Below are the code and all the weights of a small trained network. Each question names an input and a class and asks about switching units off, where a switched-off unit gives its printed mean instead of its output.

import numpy as np


def w(rows, s, z=0):
    codes = np.array(rows[::2]) - 128.0
    scale = np.full(codes.shape[1], s)
    scale[-1] = z or s
    return codes * scale


def f(y):
    return np.maximum(y, 0)


def log_softmax(a):
    a = a - a.max(-1, keepdims=True)
    return a - np.log(np.exp(a).sum(-1, keepdims=True))


def net(x, mask):
    res = np.array(x, float).reshape(1, 7) / 4 @ E
    y = f(res @ A[0][:, :-1].T + A[0][:, -1])
    res = res + np.where(mask, y, B[0][:, -1]) @ B[0][:, :-1]
    return log_softmax(res[-1] @ U[:, :-1].T + U[:, -1])


A, B = {}, {}
E = w([
[82,23,1],'x0',
[127,129,128],'x1',
[4,41,209],'x2',
[26,248,97],'x3',
[127,127,128],'x4',
[130,128,128],'x5',
[128,128,128],'x6',
],0.0069)
A[0] = w([
[87,78,136,99],'N0',
[75,93,198,101],'N1',
[128,142,143,53],'N2',
[65,90,7,62],'N3',
[136,206,221,71],'N4',
[138,118,132,93],'N5',
[125,163,162,34],'N6',
[187,54,167,254],'N7',
[50,106,173,81],'N8',
[195,185,63,69],'N9',
[3,234,80,47],'N10',
[99,150,118,70],'N11',
],0.017,0.0049)
B[0] = w([
[151,141,84,178],'N0',
[122,173,51,194],'N1',
[117,130,144,134],'N2',
[39,148,214,233],'N3',
[46,135,187,222],'N4',
[133,115,129,135],'N5',
[99,81,155,153],'N6',
[199,110,197,249],'N7',
[78,123,39,190],'N8',
[87,150,10,211],'N9',
[251,99,163,240],'N10',
[156,105,134,146],'N11',
],0.03,0.012)
U = w([
[50,154,183,66],'0',
[223,109,118,252],'1',
[124,170,2,56],'2',
],0.0085,0.0022)

Each question gives the input, the list of numbers given to net, and the class t.
The units are the neurons (one row each of A and B). Each row of codes is followed by its name. A weight is (code - 128) times the scale printed after its matrix; where a second scale follows, it is the last column's (A, B and U).
mask holds one flag per neuron, in row order. A switched-off neuron (its flag False) gives its mean, the last column of its row in B, instead of its output. The means were averaged over made-up inputs and are rounded, as every weight is.
A unit's drop is (log p(t) with every unit on - log p(t) with that unit switched off) / (log p(t) with every unit on - log p(t) with every unit switched off).
most important unit: the unit with the biggest drop
top k neurons: the k neurons with the biggest drops, biggest first
drop when u is switched off: that unit's drop, to one decimal
input [5,-5,-4,2,-3,7,2], class 0: top 3 neurons -> (N3; N1; N8)
input [5,7,7,-5,6,-5,1], class 2: most important unit -> N1
input [6,-1,-6,0,-3,5,-1], class 0: top 3 neurons -> (N3; N1; N8)
input [-6,-1,-1,8,6,5,8], class 1: top 2 neurons -> (N10; N3)
input [6,0,-5,5,-4,-3,2], class 0: top 2 neurons -> (N3; N7)
input [1,0,5,-3,-8,-8,6], class 2: top 3 neurons -> (N10; N1; N8)
input [-3,0,-4,2,8,-8,-4], class 2: top 3 neurons -> (N3; N9; N7)
input [4,6,-8,-6,-2,-4,4], class 2: top 2 neurons -> (N9; N10)
input [-7,5,-8,0,-3,2,7], class 2: top 2 neurons -> (N9; N3)
input [5,-1,7,-4,2,-6,-1], class 2: top 4 neurons -> (N1; N0; N8; N4)
input [4,3,6,6,4,-8,6], class 1: top 2 neurons -> (N10; N9)
input [5,5,8,3,7,0,-2], class 2: top 2 neurons -> (N8; N1)
input [-3,-6,7,-5,3,8,3], class 2: top 3 neurons -> (N1; N10; N8)
input [-8,8,-8,-3,1,6,-6], class 0: most important unit -> N4
input [-4,0,-6,1,8,-3,6], class 2: drop when N3 is switched off -> 0.8
input [3,4,3,7,-1,-1,5], class 1: drop when N10 is switched off -> 2.4
input [6,4,-5,-2,4,-8,-8], class 0: drop when N3 is switched off -> 2.1
